Below are the code and all the weights of a small trained network. Each question names an input and a target symbol and asks about switching units off, where a switched-off unit gives its printed mean instead of its output.

import numpy as np


def w(rows, s, z=0):
    codes = np.array(rows[::2]) - 128.0
    scale = np.full(codes.shape[1], s)
    scale[-1] = z or s
    return codes * scale


def softmax(a):
    e = np.exp(a - a.max(-1, keepdims=True))
    return e / e.sum(-1, keepdims=True)


def log_softmax(a):
    a = a - a.max(-1, keepdims=True)
    return a - np.log(np.exp(a).sum(-1, keepdims=True))


def net(x, mask):
    ids = ['αβγδελξπστφω'.index(c) for c in x.split()]
    T = len(ids)
    res = E[ids] + P[:T]
    u = 0
    for l in range(2):
        r = res
        for j in range(3):
            rows = slice(2 * j, 2 * j + 2)
            q, k, v = (r @ M[l][rows].T for M in (Q, K, V))
            z = softmax(np.where(np.tri(T) > 0, q @ k.T / 2**0.5, -1e9)) @ v
            o = O[l][rows]
            res = res + np.where(mask[u + j], z, o[:, -1]) @ o[:, :-1]
        u += 3
    return log_softmax(res[-1] @ U[:, :-1].T + U[:, -1])


Q, K, V, O = {}, {}, {}, {}
E = w([
[173,137,221],'α',
[15,124,128],'β',
[164,80,55],'γ',
[132,70,198],'δ',
[9,68,36],'ε',
[87,1,58],'λ',
[170,115,114],'ξ',
[168,128,112],'π',
[115,51,120],'σ',
[112,23,146],'τ',
[115,30,69],'φ',
[106,173,8],'ω',
],0.017)
P = w([
[160,2,127],'0',
[142,91,136],'1',
[119,108,140],'2',
[123,142,122],'3',
[136,143,132],'4',
[118,137,132],'5',
[135,146,123],'6',
[129,111,141],'7',
[194,123,193],'8',
],0.0028)
Q[0] = w([
[117,183,171],'L0H1',
[203,141,87],'L0H1',
[146,112,84],'L0H2',
[221,143,124],'L0H2',
[80,167,92],'L0H3',
[8,159,125],'L0H3',
],0.017)
K[0] = w([
[206,38,150],'L0H1',
[24,205,83],'L0H1',
[239,87,70],'L0H2',
[139,114,17],'L0H2',
[12,171,55],'L0H3',
[13,2,133],'L0H3',
],0.0069)
V[0] = w([
[110,169,92],'L0H1',
[255,154,70],'L0H1',
[55,78,160],'L0H2',
[103,150,77],'L0H2',
[44,116,166],'L0H3',
[205,129,116],'L0H3',
],0.0072)
O[0] = w([
[97,219,115,79],'L0H1',
[166,254,38,23],'L0H1',
[99,163,74,254],'L0H2',
[129,122,171,103],'L0H2',
[182,219,97,155],'L0H3',
[125,94,190,119],'L0H3',
],0.0088,0.0038)
Q[1] = w([
[63,176,148],'L1H1',
[134,213,134],'L1H1',
[2,28,125],'L1H2',
[133,156,71],'L1H2',
[168,51,177],'L1H3',
[145,100,250],'L1H3',
],0.01)
K[1] = w([
[175,68,153],'L1H1',
[148,8,186],'L1H1',
[134,81,81],'L1H2',
[143,68,134],'L1H2',
[129,254,202],'L1H3',
[101,168,186],'L1H3',
],0.011)
V[1] = w([
[183,93,212],'L1H1',
[200,94,107],'L1H1',
[254,95,128],'L1H2',
[145,63,141],'L1H2',
[95,120,126],'L1H3',
[134,124,127],'L1H3',
],0.013)
O[1] = w([
[136,45,192,55],'L1H1',
[184,1,92,127],'L1H1',
[141,123,246,134],'L1H2',
[157,221,150,252],'L1H2',
[10,160,96,149],'L1H3',
[224,154,156,131],'L1H3',
],0.0059,0.011)
U = w([
[137,163,191,206],'α',
[8,165,200,201],'β',
[212,141,84,142],'γ',
[103,129,182,84],'δ',
[83,154,106,148],'ε',
[105,78,76,13],'λ',
[151,140,137,83],'ξ',
[160,157,135,119],'π',
[109,117,136,42],'σ',
[85,86,159,213],'τ',
[131,108,101,2],'φ',
[190,199,83,128],'ω',
],0.014,0.0049)

Each question gives the input, a string of symbols that net reads in full, and the target symbol t.
The units are the heads (2 rows each of Q, K, V and O). Each row of codes is followed by its name. A weight is (code - 128) times the scale printed after its matrix; where a second scale follows, it is the last column's (O and U).
mask holds one flag per head, layer by layer. A switched-off head (its flag False) gives its mean, the last column of its rows in O, instead of its output. The means were averaged over made-up inputs and are rounded, as every weight is.
A unit's drop is (log p(t) with every unit on - log p(t) with that unit switched off) / (log p(t) with every unit on - log p(t) with every unit switched off).
The circuit of an input: a set's keep is (log p(t) with only the set's units on - log p(t) with every unit switched off) / (log p(t) with every unit on - log p(t) with every unit switched off). Starting from all 6 units, units are removed one at a time, each time the one whose removal leaves the highest keep (on an exact tie, the one counted first), for as long as the keep stays at least 0.8.
units of the circuit, in order: the units of the circuit, biggest drop first
heads that matter: for each layer, one digit per head in row order, 1 if its drop is at least 0.15 and else 0, layers parted by /
drop of u: that unit's drop, to one decimal
input λ ε σ, target ε: units of the circuit, in order	(L1H1 L1H2 L0H2)
input β β τ λ β γ, target β: units of the circuit, in order	(L0H1 L1H1)
input δ τ δ σ γ φ ω φ, target ω: heads that matter	100 / 100
input τ τ γ β λ γ, target β: heads that matter	101 / 100
input τ λ τ ω ξ τ, target ω: units of the circuit, in order	(L1H1 L0H1)
input δ τ β β π, target β: units of the circuit, in order	(L0H1 L1H1)
input τ ε λ, target ε: units of the circuit, in order	(L1H1 L0H2)
input λ τ σ φ γ β β λ φ, target β: units of the circuit, in order	(L1H1 L0H1 L1H3)
input τ β δ τ, target β: units of the circuit, in order	(L1H1)
input σ λ τ δ π β τ, target β: units of the circuit, in order	(L1H1 L0H3)
input τ ε τ, target ε: units of the circuit, in order	(L1H1 L1H2)
input δ τ β π, target β: units of the circuit, in order	(L0H1 L1H1 L0H3)
input β τ λ, target β: drop of L1H1	0.6
input σ ω λ, target ω: drop of L1H1	0.4
input δ β λ ξ, target β: drop of L0H1	0.4
input β λ τ β φ, target β: drop of L0H2	0.0
